Below is a small trained network, with its code and all its weights. Each question gives an input and a class and asks what happens when units are switched off, that is, made to give their printed mean instead of their output.

import numpy as np


def w(rows, s, z=0):
    codes = np.array(rows[::2]) - 128.0
    scale = np.full(codes.shape[1], s)
    scale[-1] = z or s
    return codes * scale


def norm(h):
    return h / np.sqrt((h * h).mean(-1, keepdims=True) + 1e-5)


def f(y):
    return y / 2 * (1 + np.tanh(0.7978845608 * (y + 0.044715 * y**3)))


def log_softmax(a):
    a = a - a.max(-1, keepdims=True)
    return a - np.log(np.exp(a).sum(-1, keepdims=True))


def net(x, mask):
    res = np.array(x, float).reshape(1, 4) / 4 @ E
    u = 0
    for l in range(3):
        y = f(norm(res) @ A[l][:, :-1].T + A[l][:, -1])
        res = res + np.where(mask[u : u + 7], y, B[l][:, -1]) @ B[l][:, :-1]
        u += 7
    return log_softmax(norm(res)[-1] @ U[:, :-1].T + U[:, -1])


A, B = {}, {}
E = w([
[16,168,125,179,142,92],'x0',
[167,128,144,147,8,74],'x1',
[115,123,143,3,98,102],'x2',
[124,133,19,127,139,143],'x3',
],0.0021)
A[0] = w([
[137,152,38,163,145,171,132],'L0N0',
[114,91,131,47,181,118,91],'L0N1',
[170,142,238,99,22,98,66],'L0N2',
[64,178,23,128,31,53,65],'L0N3',
[140,159,103,74,4,57,3],'L0N4',
[84,127,190,204,100,96,114],'L0N5',
[21,179,155,168,126,80,29],'L0N6',
],0.0039,0.0019)
B[0] = w([
[120,69,104,197,84,62,181],'L0N0',
[124,204,168,121,118,168,150],'L0N1',
[89,38,152,180,146,69,248],'L0N2',
[74,98,252,91,123,110,197],'L0N3',
[200,45,202,65,87,155,184],'L0N4',
[106,192,75,168,186,93,203],'L0N5',
[104,144,110,128,212,145,176],'L0N6',
],0.0037,0.0016)
A[1] = w([
[123,131,126,119,129,126,100],'L1N0',
[143,118,89,173,118,86,3],'L1N1',
[60,149,79,112,164,156,122],'L1N2',
[155,156,135,2,146,167,22],'L1N3',
[27,162,123,125,164,113,126],'L1N4',
[103,171,183,67,133,130,37],'L1N5',
[131,127,131,115,129,130,127],'L1N6',
],0.0054,0.0019)
B[1] = w([
[143,119,135,143,130,139,112],'L1N0',
[176,206,88,103,100,180,119],'L1N1',
[107,85,180,166,117,54,199],'L1N2',
[76,253,150,137,119,246,188],'L1N3',
[84,138,157,180,206,67,254],'L1N4',
[243,152,23,167,115,236,150],'L1N5',
[115,118,133,137,118,146,127],'L1N6',
],0.0037,0.0018)
A[2] = w([
[114,124,114,103,125,128,111],'L2N0',
[105,82,111,79,58,72,56],'L2N1',
[172,48,166,58,115,95,112],'L2N2',
[149,101,155,128,138,125,146],'L2N3',
[170,110,175,123,183,164,138],'L2N4',
[133,128,136,141,132,125,136],'L2N5',
[174,135,3,180,129,135,2],'L2N6',
],0.005,0.0023)
B[2] = w([
[136,112,161,162,130,154,103],'L2N0',
[178,66,179,119,117,157,148],'L2N1',
[82,66,144,89,122,132,251],'L2N2',
[98,113,109,109,125,103,178],'L2N3',
[67,113,148,82,63,89,193],'L2N4',
[126,137,111,117,129,113,149],'L2N5',
[214,76,1,119,183,226,141],'L2N6',
],0.0044,0.0015)
U = w([
[139,28,206,71,63,100,177],'0',
[47,154,147,206,201,37,189],'1',
[181,146,90,155,85,109,34],'2',
[198,92,11,164,173,186,140],'3',
[177,156,121,146,120,109,1],'4',
[119,226,148,69,127,234,146],'5',
],0.011,0.0065)

Each question gives the input, the list of numbers given to net, and the class t.
The units are the neurons (one row each of A and B). Each row of codes is followed by its name. A weight is (code - 128) times the scale printed after its matrix; where a second scale follows, it is the last column's (A, B and U).
mask holds one flag per neuron, layer by layer. A switched-off neuron (its flag False) gives its mean, the last column of its row in B, instead of its output. The means were averaged over made-up inputs and are rounded, as every weight is.
A unit's drop is (log p(t) with every unit on - log p(t) with that unit switched off) / (log p(t) with every unit on - log p(t) with every unit switched off).
The circuit of an input: a set's keep is (log p(t) with only the set's units on - log p(t) with every unit switched off) / (log p(t) with every unit on - log p(t) with every unit switched off). Starting from the 12 units with the biggest drops (on a tie, the unit counted first), units are removed one at a time, each time the one whose removal leaves the highest keep (on an exact tie, the one counted first), for as long as the keep stays at least 0.8.
units of the circuit, in order: the units of the circuit, biggest drop first
unit that matters most: the unit with the biggest drop
top k neurons: the k neurons with the biggest drops, biggest first
top k neurons in layer l: the k neurons of layer l with the biggest drops, biggest first
drop of u: that unit's drop, to one decimal
input [-8,-6,5,8], class 5: top neuron in layer 1	[L1N3]
input [2,-4,6,3], class 5: top 3 neurons in layer 0	[L0N2 L0N5 L0N1]
input [-3,3,-3,0], class 3: units of the circuit, in order	[L0N3 L2N6]
input [2,1,4,2], class 5: top 2 neurons in layer 0	[L0N0 L0N2]
input [-4,5,-7,-3], class 3: units of the circuit, in order	[L0N3 L2N6 L1N2]
input [4,-7,8,-5], class 5: top 4 neurons in layer 0	[L0N2 L0N1 L0N0 L0N5]
input [0,-4,2,-6], class 5: top 2 neurons	[L0N0 L1N5]
input [-2,6,-6,-3], class 2: top 2 neurons in layer 0	[L0N5 L0N3]
input [0,1,-5,-1], class 3: top 3 neurons	[L2N6 L0N3 L1N1]
input [0,4,-3,5], class 0: top 2 neurons	[L0N3 L1N5]
input [3,1,-8,6], class 3: top 3 neurons in layer 0	[L0N0 L0N2 L0N1]
input [0,2,-7,-1], class 3: drop of L2N6	0.4
input [-8,-4,8,-2], class 5: drop of L1N3	0.6
input [-5,-6,0,-6], class 5: drop of L2N4	0.0
input [-6,-6,5,3], class 5: unit that matters most	L1N3
